In the rows, zero is written as 128.
Each row of numbers stands for one node and depends on some of the facts below. Use the named rows to name the rest.

Some facts about the nodes:
grukla (Ψ budeflel) (η drurel, voku) (Θ b)
trakla (Ψ drurel) (η flofafo, sudodral, kluritro) (Θ b) (α skulir)
skezi (Ψ seti) (Θ a) (α teke, rostok, brubi)
skarel (Ψ trulek) (Θ b)
flala (Ψ zofli) (η seflim, tritos, febem) (Θ a)
seflim (Ψ digrol) (Θ b)
faso (Ψ bubror) (Θ b) (α skugrigru)
gube (Ψ nuben) (η rostok) (Θ c)
rustar (Ψ grupaler) (η zofli) (Θ c)
flibro (Ψ klebretro) (Θ c)
skulir (Ψ drurel) (Θ b)
skabipler (Ψ lizi) (Θ b)
gidra (Ψ stepli) (Θ a)
plustak (Ψ zofli) (Θ a) (α klefus)
nosto (Ψ pluze) (η muplan, vodo, nepos, klepa) (Θ c)
tapelo (Ψ lizi) (Θ b)
stumom (Ψ pluze) (Θ c) (α nosto)
zabros (Ψ skufen) (Θ c)
gesum (Ψ siror) (Θ c)
nozikel (Ψ tupum) (Θ a)
dridukin (η pogofum, bubror, rostok)
gegrezi (Ψ skufen) (Θ b) (α patrak)
klidri (Ψ budeflel) (Θ b) (α pibro)
tuplik (η lovek, vogrustas, terude)
ligreger (η klefus, gritos, brubor)
bistal (Ψ digrol) (Θ b) (α meklu)
kopo (Ψ traber) (Θ b) (α klastu)
destas (Ψ terude) (η pogofum, brugroker, kefli, tudim, gritos, brubor) (Θ b)
tretras (Ψ tupum) (η rofam, skarel, stepli, todrir, gritos, skezi) (Θ a)
vogrustas (Ψ vudrosti) (Θ c)
flobri (Ψ dipal) (Θ c) (α plitrum)
flari (η pogofum, brubi)
nepos (Ψ zutrir) (Θ b)
trukes (Ψ zaskis) (η butes, vimigrol, fasek) (Θ c)
zeflistal (Ψ siror) (Θ c) (α gesum)
badra (Ψ breskek) (Θ a)
nipo (Ψ raso) (η meklu, drurel, klastu, lubas) (Θ b)
pubrul (Ψ binek) (η drozal, dremas) (Θ c)
zefek (Ψ bubror) (η bilel, tupum, drogon, kabru) (Θ a) (α taple)
gebrik (Ψ fusagrak) (Θ b) (α stotal)
gekan (Ψ butes) (Θ a)
manok (Ψ bipa) (Θ b)
pogram (Ψ dridukin) (Θ b) (α kefli)
pibro (Ψ budeflel) (Θ b)
matrum (Ψ duko) (η pogofum) (Θ a)
grogram (Ψ seti) (η figrazo, skabipler) (Θ b) (α maplo, rostok)
kadal (Ψ stonor) (η plitrum, todrir, fistozel) (Θ b)
zever (Ψ breskek) (Θ c)
dekame (Ψ bubror) (Θ a)
noki (Ψ brugroker) (Θ a) (α flupo)
stetodrir (Ψ bratrepo) (Θ b)
getretron (η klepum, tupum, kopo)
kivedros (Ψ bubror) (Θ a) (α trudra)
rostok (Ψ seti) (Θ a)
flatrur (Ψ pludren) (Θ b)
vimigrol (Ψ bipa) (Θ a)
vodo (Ψ trulek) (Θ a)
plitrum (Ψ dipal) (Θ a)
karok (Ψ klogrek) (Θ b)
dreval (Ψ zaskis) (Θ c)
sterir (Ψ zutrir) (Θ c) (α nepos)
mogroplam (Ψ raso) (Θ a) (α skevutrim)
tudim (Ψ klogrek) (Θ c)
gosko (Ψ terude) (Θ a)
vido (Ψ tonodok) (η nudum, breskek, skevutrim) (Θ a)
giplur (Ψ trulek) (η flofafo, stumom, figrazo, klebretro, vastal, tonodok) (Θ c) (α vodo)
trudra (Ψ bubror) (η noki, siror, ditros, skezi) (Θ a)
sigripo (Ψ dridukin) (Θ a)
brubi (Ψ seti) (Θ a) (α maplo, teke)
drogon (Ψ siror) (Θ a) (α gesum, zeflistal)
kefli (Ψ dridukin) (Θ a) (α lovek)
flofafo (Ψ seti) (Θ a) (α teke)
mebra (Ψ brubor) (Θ a) (α flufli)
gusam (Ψ bubror) (Θ a)
maplo (Ψ seti) (Θ a) (α zarin, datrem)
skugrigru (Ψ bubror) (Θ a) (α gusam)
todrir (Ψ vudrosti) (Θ c)
koli (Ψ lizi) (Θ b)
pivepla (Ψ drisol) (η meklu, nozikel, nibrin, gekan, flupo, pogram) (Θ a)
defal (Ψ tusak) (Θ b)
klastu (Ψ traber) (Θ b) (α skavek)
veflodol (Ψ fusagrak) (Θ b)
popli (Ψ klogrek) (η klepa, stonor, pogram) (Θ a) (α tudim)
grubro (Ψ flari) (η pogofum, traber) (Θ c)
stafan (Ψ drisol) (η pira, sudodral, sterir) (Θ a)
broniklum (Ψ kabru) (Θ a)
mizivos (Ψ bratrepo) (Θ a)
voku (Ψ bipa) (Θ c)
ditros (Ψ vastal) (Θ a)
flupo (Ψ brugroker) (Θ a) (α peki)
stesel (η sotru, tudim)
gagruflo (η broplom, lovek, kabru)
klobudrar (Ψ digrol) (Θ b)
tazak (Ψ bratrepo) (Θ c)
sotru (Ψ lizi) (Θ b) (α miklo)
plogos (Ψ lizi) (Θ a) (α tapelo)
miklo (Ψ lizi) (Θ b)
zalok (Ψ lizi) (Θ b)
sudodral (Ψ brubor) (Θ b)
flosok (Ψ zofli) (η miklo, klogrek) (Θ a)
peki (Ψ brugroker) (Θ a) (α noki)
gotresel (Ψ terude) (Θ b)
klepa (Ψ skuflem) (Θ a)
drastik (Ψ breskek) (Θ b)
drozal (Ψ bubror) (Θ a)
flufli (Ψ brubor) (Θ b) (α febem)
goflil (Ψ breskek) (Θ c)
skavek (Ψ traber) (η binek) (Θ b)
pugrugro (Ψ lizi) (η flofafo, flozer, nuben, klepa, skulir) (Θ b)
difun (Ψ vudrosti) (η klidri, drurel, rostok, skugrigru) (Θ a) (α stener)
greplor (Ψ klogrek) (Θ b)
vokar (Ψ bratrepo) (η rofam, raso, flofafo, skulir) (Θ b)
febem (Ψ brubor) (Θ a)
patrak (Ψ skufen) (Θ b) (α zabros, ligun)
pluze (η fluvitru)
kluzel (Ψ broplom) (Θ b)
lopo (Ψ fusagrak) (Θ b) (α veflodol)
skevutrim (Ψ raso) (Θ b) (α mogroplam)
fluvitru (Ψ tonodok) (Θ b) (α vido)
teke (Ψ seti) (Θ a)
tiflak (Ψ brugroker) (Θ c)
kenik (η nibrin)
muplan (Ψ seti) (Θ a) (α flofafo)
fasek (Ψ skuflem) (Θ b)
gritos (Ψ duko) (Θ c)
tritos (Ψ ligreger) (Θ c)
klefus (Ψ zofli) (Θ a)
stisas (Ψ tuplik) (Θ b)
kligrubo (Ψ terude) (Θ a)
flozer (Ψ drisol) (Θ b) (α mabem)
tazem (Ψ budeflel) (Θ b) (α pibro)
pira (Ψ seti) (Θ a)
maros (Ψ bratrepo) (η plogos, lizi) (Θ b) (α stetodrir)
stener (Ψ vudrosti) (η flofafo, tritos, drurel, mabem) (Θ c)
dremas (Ψ stesel) (Θ a)
zaskis (η flatrur, maplo, duko)
zigruflon (Ψ fusagrak) (Θ a)
seti (η maplo, tazak, flobri)
boda (Ψ trulek) (η tazem, dipal) (Θ c)
kabom (Ψ dridukin) (Θ b)
loplak (Ψ tusak) (Θ c)
kidra (η tiflak, skuflem, togrofo, duko, drogon, febem)
fenun (Ψ stepli) (η kabom, mebra, zalok, loplak, greme) (Θ a)
greme (Ψ skufen) (Θ a) (α gegrezi)
zarin (Ψ seti) (Θ b) (α datrem, rostok)
lubas (Ψ bubror) (Θ a)
sisto (Ψ tupum) (Θ c)
dribre (Ψ tupum) (η pira, traber) (Θ a)
plitrek (Ψ pluze) (η vimigrol, gritos) (Θ c) (α nosto)
kluritro (Ψ zaskis) (Θ c)
bilel (Ψ budeflel) (Θ b) (α pibro)
ligun (Ψ skufen) (η fusagrak, vogrustas, sudodral, skarel, digrol) (Θ b) (α patrak)
gruplar (Ψ kabru) (η bipa, skuflem, kopo, terude, kluzel) (Θ a)
skuva (Ψ pludren) (Θ c) (α pogofum)
brupa (Ψ kenik) (η mebra, siror, gegrezi, bubror, todrir, suplel) (Θ b)
lovek (Ψ dridukin) (Θ a)
stotal (Ψ fusagrak) (η maplo, grupaler, dremas, flufli) (Θ a)
fistozel (Ψ drurel) (Θ b)
mabem (Ψ drisol) (Θ a)
rofam (Ψ lizi) (Θ b) (α zalok, skabipler)
figrazo (Ψ brubor) (Θ a)
plofuske (Ψ getretron) (Θ c)
meklu (Ψ digrol) (Θ b)
nudum (Ψ broplom) (Θ c)
togrofo (Ψ nuben) (Θ a) (α gube)
laba (Ψ terude) (Θ a)
taple (Ψ bubror) (Θ b)
kloko (Ψ stonor) (Θ c)
gubos (Ψ lizi) (η skufen, skezi, digrol) (Θ c) (α zalok)
vudrosti (η kligrubo, zutrir, butes, ditros, binek)
datrem (Ψ seti) (η togrofo, febem, kabru) (Θ a)
milar (Ψ grupaler) (η zever, pogofum, badra) (Θ c)
pogofum (Ψ pludren) (Θ c)
suplel (Ψ tupum) (Θ a) (α sisto)
klepum (Ψ flobil) (Θ b)

Some rows with their names:
tazak: [183 112 134 116 128 131 128 114 148 136 119 147 130 103 122 133 111 138
 121 145 124 131 106 125 104 127 151 141 136 126 107 137]
zabros: [146 118 120 124 144 125 113 101 126 140 109 153 130 118 103 131 116 111
 125 144 129 114 144 115 112 130 139 126 137 116 117 125]
plitrum: [112 132 120 123 137 117 131 124 105 111 163 127 129 141 128 129 184 150
 132 124 103 151 127 139 127 127 132 102  80 128 111 128]
ligun: [ 61 120  79 120 152 129  67  74  97 214  61 154 169 167  51 136  76 101
 150 140 161  98 239  86 134 130 111  98 186 109 175  74]
sigripo: [126 125 145 119 124 133 142 107 114 103 140 129 135 119 124 107 166 154
 132 121 105 160 109 141 122 125 125 120 107 128 106 110]
flobri: [165  92 128 109 114 129 116 135 156 170 106 123 147 127 126 138  88 170
 122 135 138 148 121 127 123 121 150 130 160 128 130 127]
klepa: [118 122 169  93 132 102 123 149  98  57 165 131 137 147 144 115 149 141
 129 154  88 118 116 146 115 105  89 112 110 133 121 135]
skufen: [ 98 160  98 130 142 126 122 147 128 132 169 125 119 121 135 142 152 137
 144 117 115 114 130 125 132 126 111 139 100 141 120 146]
trulek: [111 152 115 132 129 146 135 132 137 122 149 128 121  98 131 121 136 137
 145 112 121 121 116 127 124 122 110 154 126 137 119 127]
teke: [131 145 101 116  86 120 211  73 123  94 129 136 113 136 157 121 166 148
 110 116 112 148  92 141 119  91 121 120 110 121 128 118]
plitrek: [114 105 101 148 141 125 116 126 125 183  83 111 128 158 122 141 119 122
 119  93 170 147 167 115 162 154 154  99 134 120 142 118]
vido: [118 125 147 138 123 147 156  89 114 103 114 129 130 107 118  92 165 137
 134 100 120 166 115 137 131 135 129 124 124 119 111  89]
pubrul: [167 115 139 142 129 146 144  93 146 135  86 146 121  94 114 114 113 110
 120 118 146 137 120 120 120 141 154 144 150 115 111 115]
sudodral: [153 133 128 117 144 109  98 151 124 134 134 142 120 142 133 158 108  97
 112 163 127  87 127 119 119 135 134 126 115 135 129 168]
zarin: [152 132  63 109  72 124 213  94 155 165  58 112 110 166 163 156  76 130
 101 118 166 113 114 126 129  98 131 120 144 133 177 153]
gritos: [142 129  96 129 156  97 109 139 123 151 152 137 116 153 126 166 145 115
 115 145 124 109 144 120 124 135 158 106  87 127 117 170]
dribre: [102 130 139 139 137 131 145  97  97 101 123 125 125 133 121 104 176 125
 131 100 121 156 133 135 138 137 119 106 101 123 114 103]
tonodok: [102 150 135 114 136 124 123 162 123  88 160 127 121 122 144 123 123 124
 143 129 113  93 125 129 126 111  79 149 127 140 131 141]
flufli: [167 101 126 114 106 135 103 147 158 190  97 119 151 131 129 147  75 161
 119 141 149 141 115 124 129 130 151 140 169 135 142 132]
zaskis: [123 146 132 139 115 167 154 105 152 121 119 130 127  68 122 101 124 140
 147  98 131 139 105 126 123 125 112 174 155 131 114 101]

Which node is each row?
No name comes twice in this set of rows, the named rows included.
[116 135 116 122 135 122 131 118 108 123 161 127 130 136 124 131 186 158
 132 122 103 156 120 140 124 130 138 104  76 130 105 128]  kligrubo
[ 87 134 131 150 141 134 148  91  89 103 112 123 119 136 118 103 184 112
 132  86 132 160 144 130 150 151 125  99  97 119 117  97]  tretras
[129 125 117 157 152 125 128 105 118 136  96 136 109 134 117 130 137  79
 118 110 152 122 155 113 142 153 149 113 119 116 122 128]  grubro
[ 91 151  98 136 142 131 146 164 123 142 201 102 102 144 116 138 155 104
 149 140 114 106 155 138 135 114 145 130  97 143 139 152]  bubror
[ 98 112 107 107 126 113 112 150 110 155 155 103 151 173 135 142 163 193
 135 115 114 173 138 140 144 124 131  88  94 135 132 123]  mebra
[146 126 101 124 154  95 103 146 125 148 157 139 119 152 130 166 141 118
 116 151 120 107 141 121 123 133 154 107  89 128 116 171]  pogofum
[131 150 115 111 124 140 128 143 148 125 169 131 130  94 135 132 131 164
 146 131 104 122 101 132 110 109 111 162 125 145 111 139]  terude
[146 129 145 116 142 104  97 158 117 109 125 140 119 150 139 147  95  81
 112 166 127  79 133 119 123 131 118 127 129 132 139 164]  skulir
[153 125 157 113 138 107 102 156 120 104 119 144 123 141 140 141  85  85
 113 168 128  80 124 119 118 127 112 132 141 132 135 159]  meklu
[ 81 106 153 125 122 132 134 123  97 109  94 104 145 160 131  98 139 144
 133  88 138 165 150 138 160 133  99  96 143 123 143  84]  difun
[157 114 134 141 138 135 134 104 135 132  95 141 119 113 118 122 119 102
 118 121 143 130 129 118 123 141 146 132 138 118 116 125]  rustar
[117 152  95 107 103  89 188 106 105  87 163 136 112 167 166 142 176 142
 105 137 100 125 108 139 123  86 113 101  85 126 132 144]  rostok
[ 96 149 144 128 132 139 135 141 122  83 134 128 121 110 139 106 118 112
 143 108 126 103 128 126 133 120  79 154 145 135 133 119]  kenik

The same nodes again, as new rows of numbers:
Named rows:
tapelo: [126 121 136  96 126 132 135 139 129 123 115 124 107 124 127 112 132 127
 106 134 135 100 130 123  84  78]
klobudrar: [125 133 134 112 127 129 132 102 129 122 136 126 122 107 129 126 131 129
 121 134 135 133 142 112 115  92]
dridukin: [ 81 134 121 133 134 145 108 121 112  80  94 119 151 147 121 172 116 121
 131 119 148  93 141 176 113  73]
traber: [164 129 124 147 136 135 122 139 140 127 120 146 128 153 127 110 125 110
 173 129 121 142  81 126 150 131]
sigripo: [116 132 124 122 125 130 126 107 131 122 121 117 126 136 126 117 128 127
 117 119 133 127 143 128 126 156]
skezi: [208 141 131 134 121  90 121  39 113 152 110 159 116 167 131  81 114  82
 227 125 141 151  92 132 151 171]
kligrubo: [147 128 122 120 134 126 116  85 135 114 105 132 123 158 124  97 128 114
 157 130 134 149 107 119 132 150]
kluritro: [148 123 125 148 130 130 145 180 135 159 153 147 145 116 128 125 135 149
 143 135 107 133 104 153 166 132]
patrak: [140 141 136  95 133 142 130 105 117 110 125  98 115 136 143 149 142 164
 148 130 119 134 165 109 128  97]
nibrin: [161 142 129 161 122 144 151 193 153 160 167 143 125 122 131 109 132 130
 144 109 106 131 110 134 162 141]
muplan: [176 156 135 144 104 104 155 119 124 163 157 140 119 129 132 101 124 115
 156 103 127 129 146 151 144 173]
grubro: [ 91 114 120 126 141 129 111 127 104 103  97 129 161 130 122 176 120 142
 129 144 137 105 127 173 131  87]
mebra: [158 128 122 119 133 129 115  73 137 120 105 143 129 161 121  79 124 108
 184 127 128 162  92 122 154 143]
laba: [115 132 124 124 125 130 125 109 131 121 124 117 126 136 126 118 129 128
 118 119 132 128 143 128 126 157]
noki: [150 129 120 117 134 129 116  82 135 107  96 135 128 165 122  92 127 109
 167 130 136 148 100 127 137 138]
fusagrak: [150 127 124 145 137 134 123 144 136 131 124 138 127 145 128 123 125 113
 155 128 123 135  96 122 145 138]
gruplar: [ 49 117 126 107 128 122 107 105 101 107 105  89 119 113 128 180 119 135
  44 124 149  98 199 110  83 180]
stetodrir: [131 134 133 116 129 131 134 107 133 112 131 123 122 115 131 126 136 129
 112 140 138 130 137 114 107  90]
gusam: [104 123 127 140 110 107 127 134 135 109 123 109 136 160 128 115 133 134
 114 116 133 136 133 117 104 144]
zeflistal: [120 109 123 137 139 122 127 162 118 142 130 138 144 116 127 149 128 144
 119 145 119 126 117 138 146 140]

Which node is each row?
No name comes twice in this set of rows, the named rows included.
[133  97 126 133 139 114 123 161 117 169 141 142 129 105 130 138 126 139
 123 148 106 147 108 104 157 180]  flobri
[ 72 142 123 117 120 138 121 100 117  92 110 105 142 136 121 150 124 133
 100 110 148 100 176 165 109 116]  stafan
[187 150 126 125 120 106 139 117 131 114 109 142 119 153 125  93 124 106
 158 122 120 162 108 126 138 161]  pira
[ 73 155 136 118 107 148 148 128 126 109 159 112 142  85 124 159 132 153
  82 108 141  96 199 172 100  43]  nipo
[ 79 151 135 111 110 148 139 108 120 109 146 121 143  91 122 150 126 144
 106 109 140 108 186 168 115  46]  trakla
[ 64 133 122 107 125 134 106  81 107  75  88 104 143 142 119 163 119 128
 102 117 158  97 174 162  96 105]  fenun
[126 134 129 143 102 114 137 138 145 127 142 124 140 158 125  87 135 134
 145 103 120 151 120 130 129 130]  skugrigru
[187 144 132 141 121  90 127  54 110 139 108 139 118 164 134 107 119  91
 187 125 152 126 118 143 125 167]  brubi
[152 138 126 103 134 139 116  88 121 115 101 113 120 173 135 114 134 146
 186 118 116 151 135 118 159 156]  greme
[142 115 135  86 127 135 124 106 126 131 107 143 109 131 121  87 125 113
 158 133 128 123 100 120 113  71]  sotru
[ 79 109 120 123 143 124 107 124  99 100  92 125 160 127 122 185 119 141
 118 147 140 103 134 169 122  97]  trukes
[160 101 123 137 144 113 125 154 126 160 134 146 132 125 131 125 131 135
 146 156 110 151  84 109 162 169]  vogrustas

